Here is a tiny trained network, its code and every weight. The questions are about switching its units off for an input and a class, where a switched-off unit gives its printed mean instead of its output.

import numpy as np


def w(rows, s, z=0):
    codes = np.array(rows[::2]) - 128.0
    scale = np.full(codes.shape[1], s)
    scale[-1] = z or s
    return codes * scale


def norm(h):
    return h / np.sqrt((h * h).mean(-1, keepdims=True) + 1e-5)


def f(y):
    return y / 2 * (1 + np.tanh(0.7978845608 * (y + 0.044715 * y**3)))


def log_softmax(a):
    a = a - a.max(-1, keepdims=True)
    return a - np.log(np.exp(a).sum(-1, keepdims=True))


def net(x, mask):
    res = np.array(x, float).reshape(1, 5) / 4 @ E
    u = 0
    for l in range(2):
        y = f(norm(res) @ A[l][:, :-1].T + A[l][:, -1])
        res = res + np.where(mask[u : u + 4], y, B[l][:, -1]) @ B[l][:, :-1]
        u += 4
    return log_softmax(norm(res)[-1] @ U[:, :-1].T + U[:, -1])


A, B = {}, {}
E = w([
[126,90,76,190,175,156],'x0',
[88,220,173,92,176,128],'x1',
[55,129,37,68,55,73],'x2',
[55,25,79,91,71,129],'x3',
[83,86,5,65,115,4],'x4',
],0.0023)
A[0] = w([
[133,86,135,202,124,132,141],'L0N0',
[149,25,129,126,126,109,62],'L0N1',
[128,178,186,60,113,80,2],'L0N2',
[2,120,201,107,129,188,49],'L0N3',
],0.0052,0.0022)
B[0] = w([
[211,84,118,51,197,86,254],'L0N0',
[202,122,198,171,77,66,196],'L0N1',
[232,113,152,4,94,130,173],'L0N2',
[95,70,162,132,40,209,211],'L0N3',
],0.0045,0.00066)
A[1] = w([
[102,121,76,67,105,127,36],'L1N0',
[82,93,199,132,70,189,84],'L1N1',
[77,89,1,128,91,70,50],'L1N2',
[184,166,164,18,133,145,3],'L1N3',
],0.0053,0.0017)
B[1] = w([
[146,114,196,226,93,171,150],'L1N0',
[39,114,42,115,139,177,166],'L1N1',
[80,187,91,242,51,28,254],'L1N2',
[105,255,188,34,13,67,155],'L1N3',
],0.0051,0.0031)
U = w([
[59,122,38,220,30,18,250],'0',
[135,220,181,29,47,98,189],'1',
[201,50,125,168,206,217,85],'2',
[29,57,105,105,72,242,206],'3',
[184,222,216,160,188,186,39],'4',
[136,148,60,127,246,74,14],'5',
[221,1,112,151,127,83,83],'6',
],0.0079,0.0023)

Each question gives the input, the list of numbers given to net, and the class t.
The units are the neurons (one row each of A and B). Each row of codes is followed by its name. A weight is (code - 128) times the scale printed after its matrix; where a second scale follows, it is the last column's (A, B and U).
mask holds one flag per neuron, layer by layer. A switched-off neuron (its flag False) gives its mean, the last column of its row in B, instead of its output. The means were averaged over made-up inputs and are rounded, as every weight is.
A unit's drop is (log p(t) with every unit on - log p(t) with that unit switched off) / (log p(t) with every unit on - log p(t) with every unit switched off).
The circuit of an input: a set's keep is (log p(t) with only the set's units on - log p(t) with every unit switched off) / (log p(t) with every unit on - log p(t) with every unit switched off). Starting from all 8 units, units are removed one at a time, each time the one whose removal leaves the highest keep (on an exact tie, the one counted first), for as long as the keep stays at least 0.8.
units of the circuit, in order: the units of the circuit, biggest drop first
unit that matters most: the unit with the biggest drop
top k neurons: the k neurons with the biggest drops, biggest first
k most important neurons of layer l: the k neurons of layer l with the biggest drops, biggest first
drop when u is switched off: that unit's drop, to one decimal
input [4,6,-7,7,3], class 3: top 2 neurons => [L0N3; L1N1]
input [-3,-8,5,-5,-3], class 6: units of the circuit, in order => [L1N2; L1N3]
input [8,4,3,-5,1], class 5: units of the circuit, in order => [L1N2]
input [0,5,2,1,-7], class 3: units of the circuit, in order => [L0N3; L1N1]
input [-7,-6,-4,7,1], class 6: units of the circuit, in order => [L0N1; L1N2]
input [4,3,-1,-1,-3], class 2: units of the circuit, in order => [L1N2; L1N3; L0N2]
input [-1,7,-5,4,5], class 1: units of the circuit, in order => [L0N2; L1N3]
input [-6,0,-7,6,3], class 3: top 4 neurons => [L1N2; L1N1; L0N3; L0N0]
input [8,-4,0,-6,3], class 5: 2 most important neurons of layer 0 => [L0N0; L0N3]
input [-5,-4,-1,1,1], class 6: 2 most important neurons of layer 1 => [L1N2; L1N3]
input [2,3,0,3,0], class 3: top 2 neurons => [L0N3; L1N2]
input [5,-5,2,-6,-4], class 2: top 2 neurons => [L1N2; L1N3]
input [-5,-4,-6,4,-6], class 3: 2 most important neurons of layer 1 => [L1N1; L1N0]
input [4,7,-2,2,-2], class 3: unit that matters most => L0N3
input [-6,0,-6,6,-1], class 3: top 2 neurons => [L1N1; L0N3]
input [-4,-1,-3,7,1], class 3: units of the circuit, in order => [L1N1; L0N3]
input [6,6,0,5,-1], class 3: top 2 neurons => [L0N3; L1N2]
input [2,-5,4,-7,-1], class 5: top 2 neurons => [L1N2; L1N0]
input [4,8,3,7,-2], class 3: top 2 neurons => [L0N3; L1N2]
input [5,3,1,1,-2], class 2: most important neuron of layer 0 => [L0N0]
input [6,-2,1,-3,0], class 5: drop when L1N1 is switched off => -0.1
input [0,-5,-3,1,0], class 6: drop when L1N3 is switched off => 0.0
input [-8,1,8,7,-8], class 3: drop when L1N1 is switched off => 0.2
